Here is a tiny trained network, its code and every weight. The questions are about switching its units off for an input and a class, where a switched-off unit gives its printed mean instead of its output.

import numpy as np


def w(rows, s, z=0):
    codes = np.array(rows[::2]) - 128.0
    scale = np.full(codes.shape[1], s)
    scale[-1] = z or s
    return codes * scale


def norm(h):
    return h / np.sqrt((h * h).mean(-1, keepdims=True) + 1e-5)


def f(y):
    return np.maximum(y, 0)


def log_softmax(a):
    a = a - a.max(-1, keepdims=True)
    return a - np.log(np.exp(a).sum(-1, keepdims=True))


def net(x, mask):
    res = np.array(x, float).reshape(1, 8) / 4 @ E
    u = 0
    for l in range(4):
        y = f(norm(res) @ A[l][:, :-1].T + A[l][:, -1])
        res = res + np.where(mask[u : u + 8], y, B[l][:, -1]) @ B[l][:, :-1]
        u += 8
    return log_softmax(norm(res)[-1] @ U[:, :-1].T + U[:, -1])


A, B = {}, {}
E = w([
[117,146,116,95,93,124,212,174,204,56,73,111],'x0',
[130,126,127,127,127,127,128,128,128,128,127,128],'x1',
[1,117,60,144,117,188,140,133,173,184,119,141],'x2',
[127,128,128,130,129,127,127,126,128,129,128,127],'x3',
[128,131,129,128,127,129,126,128,126,127,127,127],'x4',
[125,128,131,128,129,128,130,126,128,129,128,127],'x5',
[129,125,126,127,127,127,127,127,129,129,129,130],'x6',
[125,64,200,188,69,151,94,215,181,97,161,113],'x7',
],0.0032)
A[0] = w([
[145,117,115,104,138,95,152,139,85,93,99,140,60],'L0N0',
[115,98,157,175,94,175,62,190,176,111,160,84,72],'L0N1',
[94,71,152,146,81,194,93,155,112,101,114,76,7],'L0N2',
[95,146,84,168,91,129,156,148,158,189,88,124,85],'L0N3',
[174,168,124,77,160,115,159,115,85,105,129,91,160],'L0N4',
[149,164,68,155,135,124,89,40,79,180,101,130,168],'L0N5',
[1,109,57,131,125,178,106,129,173,163,130,98,170],'L0N6',
[134,155,118,104,109,115,238,151,198,62,86,145,175],'L0N7',
],0.0027,0.0013)
B[0] = w([
[134,146,167,155,147,121,136,101,138,186,110,142,155],'L0N0',
[234,146,230,140,106,116,188,99,125,127,130,177,205],'L0N1',
[181,213,165,149,152,95,159,119,166,149,176,174,167],'L0N2',
[114,100,125,49,152,216,116,102,123,80,161,173,181],'L0N3',
[121,161,144,121,136,108,139,121,206,166,128,191,202],'L0N4',
[121,125,172,35,146,128,173,254,94,96,144,118,223],'L0N5',
[62,146,87,161,137,206,226,104,159,236,105,177,253],'L0N6',
[124,154,101,140,110,136,129,125,149,47,30,70,250],'L0N7',
],0.0029,0.0034)
A[1] = w([
[125,98,125,140,126,144,137,96,120,226,194,167,9],'L1N0',
[10,49,115,188,48,223,112,163,174,190,139,123,49],'L1N1',
[117,135,110,102,136,149,126,116,130,158,102,143,89],'L1N2',
[44,105,79,170,115,223,151,126,131,214,186,209,138],'L1N3',
[130,38,143,152,87,109,43,160,114,33,153,45,56],'L1N4',
[173,145,115,76,108,97,132,155,149,62,115,64,97],'L1N5',
[34,112,78,139,92,165,187,182,185,134,64,134,95],'L1N6',
[52,111,1,84,178,184,142,73,90,144,107,143,83],'L1N7',
],0.0031,0.0012)
B[1] = w([
[140,144,132,186,166,41,55,180,120,168,88,94,174],'L1N0',
[236,185,123,170,127,36,162,178,128,69,182,203,224],'L1N1',
[136,94,116,128,117,155,100,148,94,127,123,98,161],'L1N2',
[193,119,167,138,148,16,75,157,136,143,40,82,253],'L1N3',
[59,31,166,140,98,226,114,99,207,163,107,22,161],'L1N4',
[81,139,145,186,167,87,113,157,99,218,82,140,186],'L1N5',
[163,120,139,87,86,192,177,74,82,90,226,160,243],'L1N6',
[31,104,145,81,85,192,95,113,72,135,105,4,232],'L1N7',
],0.0032,0.0042)
A[2] = w([
[182,81,204,184,94,113,112,171,159,105,131,121,183],'L2N0',
[107,150,144,77,165,136,131,93,84,140,157,154,33],'L2N1',
[102,184,44,127,179,61,150,114,114,138,57,148,183],'L2N2',
[170,108,171,122,150,162,116,93,135,218,218,160,83],'L2N3',
[140,153,92,118,153,36,45,121,34,162,206,188,3],'L2N4',
[135,174,87,124,138,92,140,97,208,73,102,169,109],'L2N5',
[108,175,70,42,157,99,167,85,137,67,91,92,162],'L2N6',
[143,120,93,46,194,151,116,2,83,124,175,103,162],'L2N7',
],0.0035,0.00063)
B[2] = w([
[40,108,9,99,109,169,86,58,128,119,117,107,254],'L2N0',
[130,83,122,105,132,112,188,184,158,129,139,153,173],'L2N1',
[185,155,176,88,115,118,44,44,58,44,181,66,221],'L2N2',
[78,64,88,151,147,179,73,35,75,66,187,141,181],'L2N3',
[67,138,79,89,90,220,254,163,227,77,112,185,205],'L2N4',
[196,179,183,84,172,105,105,158,61,174,182,81,181],'L2N5',
[202,125,107,249,104,167,32,76,95,142,134,145,238],'L2N6',
[99,94,123,191,98,115,176,219,247,111,107,181,207],'L2N7',
],0.0033,0.004)
A[3] = w([
[85,119,127,214,178,107,137,111,119,209,135,211,134],'L3N0',
[96,127,158,62,153,85,104,156,86,227,113,69,19],'L3N1',
[129,106,155,170,93,146,124,146,174,86,66,70,113],'L3N2',
[138,72,167,87,171,157,58,95,82,128,216,131,91],'L3N3',
[151,113,141,129,83,100,175,177,255,108,119,115,82],'L3N4',
[136,93,160,236,128,21,55,149,154,177,176,195,46],'L3N5',
[152,131,89,72,197,157,105,92,52,123,124,157,152],'L3N6',
[141,114,133,72,163,125,236,168,167,85,182,239,7],'L3N7',
],0.0037,0.0016)
B[3] = w([
[183,121,111,128,138,88,109,181,163,136,108,117,198],'L3N0',
[94,164,122,199,240,112,93,110,56,183,255,126,194],'L3N1',
[98,76,117,45,189,68,95,133,127,215,101,144,248],'L3N2',
[99,114,157,127,81,141,165,75,116,66,183,151,197],'L3N3',
[75,119,167,93,209,80,125,162,85,132,131,171,241],'L3N4',
[218,153,20,149,107,172,100,93,195,149,98,108,205],'L3N5',
[123,123,177,162,120,94,162,186,152,139,143,140,252],'L3N6',
[93,180,197,186,72,117,218,209,164,114,162,191,243],'L3N7',
],0.0046,0.0026)
U = w([
[87,162,191,143,98,120,244,215,160,81,183,228,251],'0',
[254,227,184,101,151,74,95,70,59,66,70,69,140],'1',
[38,161,101,159,240,117,101,154,16,220,201,82,116],'2',
[57,174,22,77,46,244,189,53,99,105,46,62,56],'3',
[94,9,147,146,68,176,56,3,130,56,227,123,98],'4',
[53,28,190,15,193,50,74,168,159,123,35,94,92],'5',
[230,137,7,209,115,124,62,155,214,182,129,143,76],'6',
],0.007,0.0014)

Each question gives the input, the list of numbers given to net, and the class t.
The units are the neurons (one row each of A and B). Each row of codes is followed by its name. A weight is (code - 128) times the scale printed after its matrix; where a second scale follows, it is the last column's (A, B and U).
mask holds one flag per neuron, layer by layer. A switched-off neuron (its flag False) gives its mean, the last column of its row in B, instead of its output. The means were averaged over made-up inputs and are rounded, as every weight is.
A unit's drop is (log p(t) with every unit on - log p(t) with that unit switched off) / (log p(t) with every unit on - log p(t) with every unit switched off).
The circuit of an input: a set's keep is (log p(t) with only the set's units on - log p(t) with every unit switched off) / (log p(t) with every unit on - log p(t) with every unit switched off). Starting from the 12 units with the biggest drops (on a tie, the unit counted first), units are removed one at a time, each time the one whose removal leaves the highest keep (on an exact tie, the one counted first), for as long as the keep stays at least 0.8.
units of the circuit, in order: the units of the circuit, biggest drop first
most important unit: the unit with the biggest drop
top k neurons: the k neurons with the biggest drops, biggest first
k most important neurons of layer l: the k neurons of layer l with the biggest drops, biggest first
drop when u is switched off: that unit's drop, to one decimal
input [1,0,-5,8,-6,3,-3,6], class 5: most important unit -> L1N6
input [6,5,1,4,-8,4,-5,0], class 3: top 2 neurons -> (L0N7; L1N3)
input [4,-8,0,8,4,6,3,-8], class 1: top 2 neurons -> (L2N2; L0N6)
input [0,-2,8,4,3,-7,-4,7], class 6: 2 most important neurons of layer 1 -> (L1N3; L1N0)
input [0,-1,4,-2,1,6,6,7], class 6: units of the circuit, in order -> (L3N5; L2N4; L1N3)
input [-8,5,-1,-7,6,7,-8,-7], class 0: units of the circuit, in order -> (L2N4; L2N7)
input [1,-1,0,1,-1,1,1,-8], class 1: 2 most important neurons of layer 2 -> (L2N2; L2N6)
input [0,-8,-8,-5,1,-2,3,2], class 4: top 2 neurons -> (L0N7; L1N3)
input [-8,-2,0,0,3,-1,0,-1], class 0: top 3 neurons -> (L2N4; L0N6; L0N5)
input [0,-8,3,-7,4,-8,2,3], class 6: top 3 neurons -> (L1N3; L3N5; L2N4)
input [7,3,-1,-3,4,-5,8,8], class 5: top 2 neurons -> (L3N2; L0N6)
input [0,-1,-7,6,6,4,6,3], class 4: top 3 neurons -> (L0N7; L1N3; L3N3)
input [-6,-4,-6,1,-3,-3,-4,0], class 0: top 2 neurons -> (L2N4; L3N7)
input [-8,-4,2,4,8,-7,7,7], class 6: units of the circuit, in order -> (L3N5)
input [0,8,3,-8,-5,2,7,6], class 6: top 4 neurons -> (L3N5; L2N4; L0N5; L0N7)
input [-2,5,7,2,-6,3,-3,8], class 6: top 2 neurons -> (L3N5; L1N3)
input [-2,6,6,7,-2,-4,8,1], class 6: top 2 neurons -> (L0N6; L1N1)
input [0,-2,3,-1,1,-4,8,7], class 6: 2 most important neurons of layer 2 -> (L2N4; L2N0)
input [-7,4,-7,-5,4,5,3,-1], class 0: drop when L2N4 is switched off -> 0.5
input [2,-1,1,6,0,2,5,-2], class 3: drop when L0N7 is switched off -> 0.3
input [-4,-5,0,4,-8,-5,1,-8], class 0: most important unit -> L0N6
input [-5,8,-7,-7,-4,4,1,0], class 0: drop when L2N4 is switched off -> 0.9
input [-3,-3,-3,-5,2,8,8,-1], class 0: drop when L1N2 is switched off -> 0.0
